Below is a small trained network, with its code and all its weights. Each question gives an input and a class and asks what happens when units are switched off, that is, made to give their printed mean instead of their output.

import numpy as np


def w(rows, s, z=0):
    codes = np.array(rows[::2]) - 128.0
    scale = np.full(codes.shape[1], s)
    scale[-1] = z or s
    return codes * scale


def f(y):
    return y / 2 * (1 + np.tanh(0.7978845608 * (y + 0.044715 * y**3)))


def log_softmax(a):
    a = a - a.max(-1, keepdims=True)
    return a - np.log(np.exp(a).sum(-1, keepdims=True))


def net(x, mask):
    res = np.array(x, float).reshape(1, 6) / 4 @ E
    y = f(res @ A[0][:, :-1].T + A[0][:, -1])
    res = res + np.where(mask, y, B[0][:, -1]) @ B[0][:, :-1]
    return log_softmax(res[-1] @ U[:, :-1].T + U[:, -1])


A, B = {}, {}
E = w([
[79,76,18,76],'x0',
[210,100,162,64],'x1',
[130,2,197,78],'x2',
[171,98,117,188],'x3',
[154,24,185,236],'x4',
[194,97,80,80],'x5',
],0.0083)
A[0] = w([
[117,68,123,147,115],'n1',
[146,62,192,140,253],'n2',
[99,176,169,154,116],'n3',
[112,116,186,143,221],'n4',
[80,92,81,149,47],'n5',
[120,122,118,130,95],'n6',
[90,228,82,72,208],'n7',
[218,88,115,4,101],'n8',
[151,130,57,187,75],'n9',
[117,122,175,53,106],'n10',
[180,229,174,140,69],'n11',
[173,114,87,184,118],'n12',
[116,81,141,185,84],'n13',
[151,111,127,185,159],'n14',
[94,150,63,102,161],'n15',
[125,198,141,180,131],'n16',
[199,117,125,165,136],'n17',
[77,132,62,68,152],'n18',
[131,145,60,219,69],'n19',
[205,65,123,82,79],'n20',
[71,153,93,186,97],'n21',
[130,186,78,48,43],'n22',
[79,74,79,116,237],'n23',
[130,104,49,97,88],'n24',
[179,210,114,77,162],'n25',
[174,97,152,64,119],'n26',
[180,209,107,194,94],'n27',
[137,26,119,202,109],'n28',
[60,118,160,116,42],'n29',
[108,132,9,139,239],'n30',
],0.011,0.0041)
B[0] = w([
[127,112,185,141,167],'n1',
[94,11,188,151,247],'n2',
[150,157,142,123,164],'n3',
[95,143,145,123,191],'n4',
[139,115,118,104,152],'n5',
[135,130,121,119,124],'n6',
[148,148,150,168,254],'n7',
[147,91,134,135,246],'n8',
[150,148,57,158,154],'n9',
[156,102,77,150,174],'n10',
[162,134,162,70,183],'n11',
[153,128,115,187,154],'n12',
[133,43,152,143,174],'n13',
[114,118,129,154,168],'n14',
[141,154,134,231,194],'n15',
[144,157,92,56,180],'n16',
[139,133,169,124,169],'n17',
[132,163,129,190,211],'n18',
[123,120,31,187,173],'n19',
[144,35,153,104,204],'n20',
[162,94,73,146,179],'n21',
[117,140,176,186,200],'n22',
[155,156,136,167,205],'n23',
[102,148,189,131,175],'n24',
[171,104,254,104,201],'n25',
[153,30,126,158,193],'n26',
[163,157,107,101,182],'n27',
[170,80,170,169,225],'n28',
[129,188,65,113,142],'n29',
[149,174,129,246,229],'n30',
],0.0084,0.0099)
U = w([
[82,167,90,90,3],'0',
[167,131,174,156,181],'1',
[116,217,56,178,227],'2',
[92,194,128,212,128],'3',
[196,161,3,197,13],'4',
[151,106,92,69,81],'5',
[72,139,153,156,168],'6',
[185,212,124,3,110],'7',
],0.012,0.0063)

Each question gives the input, the list of numbers given to net, and the class t.
The units are the neurons (one row each of A and B). Each row of codes is followed by its name. A weight is (code - 128) times the scale printed after its matrix; where a second scale follows, it is the last column's (A, B and U).
mask holds one flag per neuron, in row order. A switched-off neuron (its flag False) gives its mean, the last column of its row in B, instead of its output. The means were averaged over made-up inputs and are rounded, as every weight is.
A unit's drop is (log p(t) with every unit on - log p(t) with that unit switched off) / (log p(t) with every unit on - log p(t) with every unit switched off).
The circuit of an input: a set's keep is (log p(t) with only the set's units on - log p(t) with every unit switched off) / (log p(t) with every unit on - log p(t) with every unit switched off). Starting from the 12 units with the biggest drops (on a tie, the unit counted first), units are removed one at a time, each time the one whose removal leaves the highest keep (on an exact tie, the one counted first), for as long as the keep stays at least 0.8.
circuit, biggest first: the units of the circuit, biggest drop first
unit that matters most: the unit with the biggest drop
k most important neurons: the k neurons with the biggest drops, biggest first
drop of u: that unit's drop, to one decimal
input [-5,5,0,-6,-5,0], class 7: circuit, biggest first	(n2; n30)
input [-1,0,-1,0,-4,-5], class 2: circuit, biggest first	(n2; n28)
input [4,-3,-1,8,-6,-7], class 2: circuit, biggest first	(n28; n2)
input [-1,-6,-6,1,0,-4], class 4: 2 most important neurons	(n21; n19)
input [-6,-3,-7,-1,-6,6], class 7: 3 most important neurons	(n25; n11; n16)
input [-5,-4,-4,5,7,-5], class 4: unit that matters most	n19
input [-6,-2,-8,-4,3,-2], class 7: 2 most important neurons	(n11; n16)
input [7,-4,4,5,-4,-4], class 2: 2 most important neurons	(n2; n25)
input [4,-6,-2,-1,-3,7], class 3: 2 most important neurons	(n24; n22)
input [7,-6,6,-8,-4,-5], class 2: drop of n11	0.0
input [-6,-5,-4,5,-4,0], class 7: drop of n11	0.3
input [3,1,-3,-1,-2,8], class 3: drop of n30	0.2
